0.049,2.435,2.519,-3.130,-0.370,-0.078
1.305,0.208,1.672,-0.663,-0.370,-0.078
1.305,1.589,2.519,6.013,5.253,-0.078
-> -0.078

3.745,-4.160,4.341,-5.027,-3.963,4.498
-2.822,3.054,-3.095,4.284,3.062,-3.466
2.003,-2.358,2.373,-3.352,-2.343,2.635
-> -3.466

1.968,1.749,2.206,-1.063
-0.328,-3.230,-0.170,-0.528
-3.484,6.158,1.866,0.439
-> -0.528

1.548,0.956,0.658,1.121
-4.958,0.956,0.429,0.312
-2.741,0.956,0.474,2.373
-> 0.312

3.692,-2.077,5.358,-5.487,-4.818,2.848,2.905
-3.901,2.135,-5.686,6.217,3.000,-4.018,-1.481
-1.283,-1.071,-1.922,4.822,3.588,-0.292,-1.369
-> -1.481

2.925,2.476,-4.165,3.329,-5.627,-5.318
-5.279,-1.931,3.092,-2.113,5.386,4.053
4.283,1.751,-3.477,2.604,-5.174,-5.279
-> 4.053

1.469,-0.766,-0.238,4.774
0.754,-1.918,2.416,4.097
1.753,-2.840,1.659,5.253
-> 4.097

-1.124,-2.780,-2.544,0.737,-2.488
3.785,4.987,5.143,1.488,5.192
-2.685,-2.606,-2.784,-1.741,-2.866
-> 5.192

3.603,-4.264,1.725,-4.070,2.979,1.838
3.060,2.361,3.034,-4.215,-3.027,3.349
-3.668,0.472,2.330,4.597,-3.164,-1.996
-> 3.349
---
-2.904 2.432 0.831 0.404 0.294 0.358
-3.317 3.095 0.660 0.793 -1.643 1.407
1.840 -5.177 2.777 -1.495 -1.064 0.133
--> 0.294

0.440 2.162 -0.446 -0.292 -1.098 1.005 -1.504
1.195 -2.389 0.064 -0.140 -1.146 1.258 1.681
-0.007 0.167 -0.397 0.098 -0.008 -4.572 0.112
--> 1.005

-1.427 -5.159 2.082 2.158 -3.603 1.449 -0.853
0.835 -3.459 -1.522 2.274 -1.732 -1.408 -0.852
-3.325 -0.914 0.794 -0.815 0.921 -1.250 -1.880
--> 1.449

-2.102 2.447 2.762 -4.913 2.729
-2.816 3.167 -2.326 2.232 -2.856
3.987 -4.513 3.868 -1.377 2.765
--> -4.913

-2.685 -6.415 -1.399 2.841 -1.266
4.043 1.271 -4.004 -0.886 -2.177
-2.626 1.758 -2.350 4.028 -1.360
--> 2.841

2.842 1.562 4.047 2.752
-2.169 0.276 -0.362 2.306
-0.150 2.827 -2.121 -5.251
--> 4.047
---
[[ 5.289 -4.363 -3.462 -0.459  3.537 -3.627 -0.305  0.821  3.363]
 [ 5.607 -5.235  4.338  2.847  3.769  3.754 -0.984  0.077 -1.386]
 [-0.115  2.362  4.306 -4.370 -3.650 -2.077  3.228  4.657 -3.255]
 [-1.126  2.515 -0.092 -0.753 -5.819  1.091  3.784 -3.899 -3.820]
 [ 3.698  4.169  0.126  4.583  0.122 -1.914  5.220 -2.449  2.204]
 [ 4.694 -1.882  1.385  0.519 -4.852 -4.709  5.527 -3.694  4.142]
 [-0.275  0.109 -3.911  0.338  2.978 -0.509 -5.838  1.006 -1.398]
 [-3.218  0.207 -3.230  5.076 -3.405 -2.327  5.848 -2.479  1.279]
 [ 1.986  3.820 -1.999 -1.404  5.052  5.571 -0.420 -0.011  5.145]
 [-2.970  0.299 -4.342  2.396  0.853 -2.044  5.855  3.565 -5.452]
 [ 3.076 -4.662 -3.261  0.641 -4.157  2.145  0.250 -1.555 -1.392]] Answer: -3.255

[[ 1.263 -4.292 -1.274  3.831  2.605 -0.967 -1.463 -1.368 -1.351  2.722
   1.657 -2.009  2.642  2.873]
 [-1.419  1.748  0.509 -2.401  3.068 -3.448 -2.497 -3.011  0.231  2.543
   1.796 -2.400 -2.805  3.310]
 [-0.194  0.153  0.341 -2.342  3.343 -2.502 -2.890 -2.623 -1.056  2.760
   1.928 -2.117 -1.968  3.330]
 [ 3.186  1.010 -2.876 -0.582  1.855  0.868 -1.716 -1.767 -2.866  2.142
   1.726 -1.451  2.675  2.228]
 [-2.124  5.380  1.184 -1.671  1.110 -2.757 -0.928 -1.594  3.366  0.886
   1.737 -2.529 -1.661  0.691]] Answer: 3.330

[[2.953 1.294 0.877 0.394 0.449 1.785 1.737 1.277 1.642 0.162 0.225 1.032
  1.734]
 [2.603 1.358 1.193 0.490 0.415 2.382 1.733 1.210 2.033 0.130 0.392 0.842
  0.779]
 [3.041 1.161 0.640 0.308 0.445 1.322 1.620 1.242 1.290 0.179 0.135 1.130
  3.049]
 [2.273 1.342 1.419 0.547 0.375 2.796 1.653 1.112 2.263 0.107 0.557 0.696
  0.421]
 [1.627 1.215 1.824 0.623 0.286 3.504 1.399 0.877 2.565 0.068 1.000 0.449
  0.122]
 [2.734 0.857 0.352 0.188 0.379 0.742 1.266 1.029 0.788 0.178 0.056 1.108
  5.884]
 [1.619 1.213 1.829 0.624 0.285 3.512 1.395 0.874 2.568 0.067 1.007 0.447
  0.119]
 [1.652 1.222 1.809 0.621 0.290 3.478 1.411 0.887 2.556 0.069 0.978 0.458
  0.128]
 [3.039 1.152 0.629 0.304 0.444 1.299 1.611 1.238 1.271 0.179 0.131 1.133
  3.131]
 [2.649 0.807 0.318 0.172 0.364 0.672 1.202 0.985 0.723 0.175 0.048 1.087
  6.357]
 [1.068 1.011 2.165 0.655 0.200 4.054 1.087 0.635 2.680 0.039 1.667 0.265
  0.032]] Answer: 3.049

[[ 0.749  0.542  0.887  0.735 -1.560  0.456  2.976]
 [-1.599 -0.095 -1.094 -1.261  1.152 -2.402  0.694]
 [-2.150 -0.622  0.174 -2.217 -1.119 -1.650  1.435]
 [ 1.433  1.971  2.321  1.474  1.295  0.694 -2.190]
 [ 0.215 -0.726 -0.749  1.180 -2.299  0.902 -2.447]
 [ 0.512 -0.888 -0.251  0.909 -2.156  1.109  1.885]
 [-1.287 -0.371  0.839 -1.632 -1.600 -0.692  2.215]
 [ 0.682 -0.070  0.872 -0.351  2.430  1.328 -1.646]
 [-1.961 -1.392 -1.412 -1.154  1.640 -2.001  0.043]
 [ 1.944  2.022  1.432  4.936 -1.310 -0.482  1.344]] Answer: 1.435

[[-1.607 -2.819 -0.798  0.003  2.437  1.966]
 [ 4.953  2.461  1.982 -1.268  1.877 -2.867]
 [-0.790  1.963  0.328  1.000 -1.242  1.859]
 [ 1.557 -1.538  0.943 -1.667  4.487  3.448]
 [ 1.418 -0.943  0.556 -1.361  3.991  3.417]
 [-1.732 -2.109  4.736 -1.942 -0.006 -1.061]] Answer: 1.859
---
[[-1.584 -5.863  3.508 -5.226  1.050]
 [ 2.851  3.056 -1.843 -0.546 -1.984]
 [-3.410 -2.202  5.312 -5.375  1.627]] ⇒ -1.584

[[-6.454  2.012  3.956  0.554  4.376 -0.570  6.142]
 [ 0.362 -4.989 -1.157  3.174 -3.588 -5.252 -4.456]
 [-1.198  3.049  1.880 -4.426 -0.662 -0.302 -2.675]] ⇒ -0.570

[ 0.311  2.088 -2.875 -2.316 -1.785 -4.864 -3.965] ⇒ -2.316

[-3.615 -2.681  5.388 -5.386 -4.669] ⇒ -3.615

[-0.896 -0.116  6.385  3.359 -0.707] ⇒ -0.116

[ 3.227  4.603  1.723  1.442 -1.640 -4.576  0.203] ⇒ 1.442

[[ 1.289 -1.971  2.525  0.935 -2.113 -1.728 -1.951]
 [ 1.064  1.464  2.210 -1.388 -4.622 -1.992  2.281]
 [-2.557  3.288  0.117 -2.100  1.437  2.292  1.151]] ⇒ 0.935
